Below are the code and all the weights of a small trained network. Each question names an input and a class and asks about switching units off, where a switched-off unit gives its printed mean instead of its output.

import numpy as np


def w(rows, s, z=0):
    codes = np.array(rows[::2]) - 128.0
    scale = np.full(codes.shape[1], s)
    scale[-1] = z or s
    return codes * scale


def f(y):
    return np.maximum(y, 0)


def log_softmax(a):
    a = a - a.max(-1, keepdims=True)
    return a - np.log(np.exp(a).sum(-1, keepdims=True))


def net(x, mask):
    res = np.array(x, float).reshape(1, 5) / 4 @ E
    y = f(res @ A[0][:, :-1].T + A[0][:, -1])
    res = res + np.where(mask, y, B[0][:, -1]) @ B[0][:, :-1]
    return log_softmax(res[-1] @ U[:, :-1].T + U[:, -1])


A, B = {}, {}
E = w([
[13,70,166],'x0',
[128,138,122],'x1',
[212,77,195],'x2',
[155,17,2],'x3',
[130,124,129],'x4',
],0.0083)
A[0] = w([
[61,117,105,13],'neuron 1',
[109,50,180,79],'neuron 2',
[122,221,223,239],'neuron 3',
[169,93,48,81],'neuron 4',
[111,71,173,128],'neuron 5',
[107,73,59,207],'neuron 6',
[61,110,140,156],'neuron 7',
[71,159,157,34],'neuron 8',
[147,242,152,160],'neuron 9',
[122,72,85,203],'neuron 10',
[170,118,98,80],'neuron 11',
[159,130,146,135],'neuron 12',
[93,53,174,180],'neuron 13',
[81,182,45,134],'neuron 14',
[29,115,119,35],'neuron 15',
[131,227,59,180],'neuron 16',
[117,90,249,249],'neuron 17',
[42,118,169,206],'neuron 18',
[107,175,164,191],'neuron 19',
[73,79,56,16],'neuron 20',
[1,115,104,12],'neuron 21',
[212,136,152,137],'neuron 22',
[120,134,131,3],'neuron 23',
[221,90,189,115],'neuron 24',
[140,55,63,179],'neuron 25',
],0.012,0.0046)
B[0] = w([
[112,50,61,148],'neuron 1',
[139,198,36,162],'neuron 2',
[60,176,248,254],'neuron 3',
[204,74,86,177],'neuron 4',
[105,195,58,161],'neuron 5',
[183,133,20,192],'neuron 6',
[42,106,85,172],'neuron 7',
[4,54,165,159],'neuron 8',
[67,158,235,210],'neuron 9',
[221,144,71,181],'neuron 10',
[212,122,134,150],'neuron 11',
[165,152,217,151],'neuron 12',
[91,232,23,180],'neuron 13',
[68,156,68,175],'neuron 14',
[93,34,106,166],'neuron 15',
[38,220,135,188],'neuron 16',
[104,248,173,227],'neuron 17',
[3,114,174,200],'neuron 18',
[49,116,217,188],'neuron 19',
[135,63,70,163],'neuron 20',
[119,47,104,177],'neuron 21',
[157,96,211,182],'neuron 22',
[177,212,52,128],'neuron 23',
[208,112,201,189],'neuron 24',
[218,107,26,195],'neuron 25',
],0.0062,0.013)
U = w([
[66,226,183,241],'0',
[182,254,47,189],'1',
[15,93,196,24],'2',
[111,27,96,91],'3',
[173,190,253,3],'4',
[241,48,169,106],'5',
],0.0082,0.0046)

Each question gives the input, the list of numbers given to net, and the class t.
The units are the neurons (one row each of A and B). Each row of codes is followed by its name. A weight is (code - 128) times the scale printed after its matrix; where a second scale follows, it is the last column's (A, B and U).
mask holds one flag per neuron, in row order. A switched-off neuron (its flag False) gives its mean, the last column of its row in B, instead of its output. The means were averaged over made-up inputs and are rounded, as every weight is.
A unit's drop is (log p(t) with every unit on - log p(t) with that unit switched off) / (log p(t) with every unit on - log p(t) with every unit switched off).
The circuit of an input: a set's keep is (log p(t) with only the set's units on - log p(t) with every unit switched off) / (log p(t) with every unit on - log p(t) with every unit switched off). Starting from the 12 units with the biggest drops (on a tie, the unit counted first), units are removed one at a time, each time the one whose removal leaves the highest keep (on an exact tie, the one counted first), for as long as the keep stays at least 0.8.
circuit, biggest first: the units of the circuit, biggest drop first
top k neurons: the k neurons with the biggest drops, biggest first
drop when u is switched off: that unit's drop, to one decimal
input [3,4,0,-5,-3], class 2: circuit, biggest first	neuron 8; neuron 18
input [2,1,-4,6,7], class 3: circuit, biggest first	neuron 17; neuron 20
input [3,1,0,-8,0], class 2: top neuron	neuron 8
input [1,4,-3,-1,4], class 2: circuit, biggest first	neuron 17; neuron 13; neuron 2
input [-6,-1,5,1,-7], class 5: top 2 neurons	neuron 3; neuron 17
input [8,8,1,5,-3], class 1: top 2 neurons	neuron 13; neuron 2
input [2,2,-2,5,7], class 3: top 3 neurons	neuron 17; neuron 20; neuron 16
input [0,4,3,6,-5], class 5: top 3 neurons	neuron 17; neuron 16; neuron 4
input [4,8,-2,-8,3], class 2: top 2 neurons	neuron 8; neuron 18
input [-1,-8,2,2,7], class 5: top 2 neurons	neuron 16; neuron 17
input [1,-6,4,1,5], class 1: drop when neuron 3 is switched off	0.2
input [-8,2,2,-6,5], class 4: drop when neuron 24 is switched off	0.1
input [-2,8,0,1,4], class 1: drop when neuron 5 is switched off	-0.1
input [4,-4,-1,-3,-7], class 2: top neuron	neuron 18
